Here is a tiny trained network, its code and every weight. The questions are about switching its units off for an input and a class, where a switched-off unit gives its printed mean instead of its output.

import numpy as np


def w(rows, s, z=0):
    codes = np.array(rows[::2]) - 128.0
    scale = np.full(codes.shape[1], s)
    scale[-1] = z or s
    return codes * scale


def f(y):
    return np.maximum(y, 0)


def log_softmax(a):
    a = a - a.max(-1, keepdims=True)
    return a - np.log(np.exp(a).sum(-1, keepdims=True))


def net(x, mask):
    res = np.array(x, float).reshape(1, 2) / 4 @ E
    y = f(res @ A[0][:, :-1].T + A[0][:, -1])
    res = res + np.where(mask, y, B[0][:, -1]) @ B[0][:, :-1]
    return log_softmax(res[-1] @ U[:, :-1].T + U[:, -1])


A, B = {}, {}
E = w([
[202,73,62],'x0',
[166,56,254],'x1',
],0.0086)
A[0] = w([
[138,42,202,50],'n1',
[52,205,196,75],'n2',
[254,62,63,101],'n3',
[133,51,195,60],'n4',
[86,210,62,33],'n5',
[156,59,187,40],'n6',
[80,180,23,60],'n7',
[69,73,200,76],'n8',
[51,151,47,39],'n9',
[169,84,235,254],'n10',
[124,194,56,29],'n11',
[53,221,187,83],'n12',
[90,153,65,54],'n13',
[46,165,58,31],'n14',
[71,219,187,245],'n15',
[66,169,8,58],'n16',
[193,78,69,78],'n17',
],0.0094,0.006)
B[0] = w([
[133,41,172,177],'n1',
[234,164,170,176],'n2',
[220,217,130,206],'n3',
[144,68,204,172],'n4',
[154,43,197,176],'n5',
[178,78,235,164],'n6',
[164,27,154,198],'n7',
[213,60,191,166],'n8',
[154,26,198,172],'n9',
[149,31,45,254],'n10',
[173,50,215,165],'n11',
[254,179,116,181],'n12',
[137,42,229,159],'n13',
[166,46,205,170],'n14',
[208,124,37,234],'n15',
[166,32,152,205],'n16',
[208,185,191,170],'n17',
],0.008,0.0087)
U = w([
[91,12,221,46],'0',
[233,210,180,192],'1',
[104,80,25,230],'2',
[1,251,109,2],'3',
],0.0071,0.006)

Each question gives the input, the list of numbers given to net, and the class t.
The units are the neurons (one row each of A and B). Each row of codes is followed by its name. A weight is (code - 128) times the scale printed after its matrix; where a second scale follows, it is the last column's (A, B and U).
mask holds one flag per neuron, in row order. A switched-off neuron (its flag False) gives its mean, the last column of its row in B, instead of its output. The means were averaged over made-up inputs and are rounded, as every weight is.
A unit's drop is (log p(t) with every unit on - log p(t) with that unit switched off) / (log p(t) with every unit on - log p(t) with every unit switched off).
The circuit of an input: a set's keep is (log p(t) with only the set's units on - log p(t) with every unit switched off) / (log p(t) with every unit on - log p(t) with every unit switched off). Starting from the 12 units with the biggest drops (on a tie, the unit counted first), units are removed one at a time, each time the one whose removal leaves the highest keep (on an exact tie, the one counted first), for as long as the keep stays at least 0.8.
circuit, biggest first: the units of the circuit, biggest drop first
k most important neurons: the k neurons with the biggest drops, biggest first
drop of u: that unit's drop, to one decimal
input [8,6], class 1: circuit, biggest first	n3
input [-7,6], class 1: 2 most important neurons	n12; n2
input [-6,2], class 1: circuit, biggest first	n2; n12
input [-8,7], class 1: 3 most important neurons	n12; n2; n15
input [-8,6], class 1: 3 most important neurons	n12; n2; n15
input [-1,1], class 2: drop of n3	0.1
input [3,2], class 2: drop of n2	0.2
input [0,-4], class 0: drop of n5	0.1
input [-2,-1], class 2: drop of n10	-0.2
input [-3,-1], class 2: 2 most important neurons	n3; n17
